After every row comes one of two labels: whether the row has a hidden trait. Each part has its own trait and labels.
(in the rows, 128 means zero)
[ 99 109 142 158 136 132 129 107 146 154 112 184 140 125 135 156 146 113
 133 129 112 181 108 117 125 120 117 150 102 149 174  96]
ZL
[154  74  90  36  23 115 181   1  91 168 103 214 131 132 174  75 147 103
 152   8 163  83 206 195  92 157 159 132 158 126  88  36]
LH
[ 86 148 136 185 173 162 104 184 178 127 138 114 138 138 117 183 136 155
 118 191  85 149  54  80 124 121  94 151  87 145 195 149]
ZL
[138  88 134  87  83 122 144  47  94 148 104 168 129 127 152 112 146 118
 156  79 172 118 171 152 103 154 145 132 137 140 111  74]
LH
[114 126 130 133 138 136 138 142 159 151 141 137 135 151 123 141 125 145
 113 127 119 125  85 117 100 138 110 147 113 141 182 122]
ZL
[117 114 101 107  74 134 150  43 159 144 108 185 136 137 145 124 148 138
 118  99 105 139 144 142 110 137 134 152 118 123 153  90]
LH
[136  97 135 107  81 112 146  14 130 154 100 183 131 132 149 120 148 125
 129  87 132 148 176 159 118 143 146 145 127 133 140  71]
LH
[100 121 159 174 156 127 121 112 144 161 116 165 139 130 127 162 135 116
 130 156 122 191 100 110 129 120 112 149 100 151 185 113]
ZL
[124  99 112  89  66 126 146  29 132 147 101 197 132 132 154 125 151 130
 132  77 129 122 170 150 109 145 139 145 126 130 131  77]
LH
[107 116 142 158 132 129 131  94 146 156 123 165 138 135 137 148 135 122
 125 133 124 158 105 117 114 123 118 147 106 145 166 109]
ZL
[121 111 157 155 132 118 129  80 136 158 118 164 136 131 123 143 132 118
 130 120 134 177 113 122 120 134 121 145 111 153 175 106]
ZL
[135  95 166 118 126 112 137 102 107 153 120 145 130 138 126 125 129 124
 143  95 165 135 137 138 104 148 136 133 131 157 145  99]
LH
[143  86  89  44  38 126 165   3 112 142 102 193 132 134 167  91 152 124
 146  39 154  75 185 170  95 159 152 135 144 124  90  58]
LH
[142  81 166 114 112 103 135  56  79 159 101 157 130 127 141 124 136 105
 155  90 182 150 162 150 103 149 139 126 128 156 130  81]
LH
[115 107 141 141 127 124 135  79 145 160 116 178 137 136 126 143 132 123
 122 117 123 167 120 131 114 136 122 148 109 145 176  92]
ZL
[139 105 127  95  96 126 145  82 122 154 127 149 126 145 135 115 134 138
 134  80 149 112 135 143  94 156 133 136 137 139 132  91]
LH
[115 100 177 175 149 108 123  71 122 167 104 178 136 121 130 154 135 103
 138 135 143 199 122 132 132 124 126 142 111 162 183  97]
ZL
[138  92 144 115  77 107 150  19 117 158  99 185 128 132 146 111 143 124
 130  86 142 149 175 159 116 148 148 143 134 133 146  82]
LH
[120 106 133 123 127 127 139  71 135 154 113 171 136 133 139 134 139 126
 134 109 126 156 133 142 106 136 128 148 117 142 157  89]
ZL
[ 99 124 163 182 168 131 113 129 148 148 124 150 138 131 119 164 132 125
 130 155 113 178  84  99 123 119 106 147  95 156 179 120]
ZL
[111  94 120 124  98 133 132  47 135 143 101 186 137 126 154 134 151 118
 143 106 129 151 147 132 114 133 127 146 114 138 144  63]
LH
[121 107 129 125 108 123 146  83 135 155 120 160 133 140 133 129 135 131
 127 108 139 139 126 132 107 144 128 145 122 144 162  99]
ZL
[105 130 191 222 170 123  96 155 148 152 116 139 131 127 107 191 135 127
 120 187 112 213  92  95 150 107 112 147  90 158 206 153]
ZL
[101 124 161 218 163 130 111 119 157 153 121 155 136 131 123 180 136 126
 120 177 107 205  97 102 135 119 116 151  93 149 203 131]
ZL
[ 89 160 117 165 144 168 119 199 204 120 145 112 136 148 114 171 136 172
  96 179  70 136  52  83 113 124  98 157  89 131 198 156]
ZL
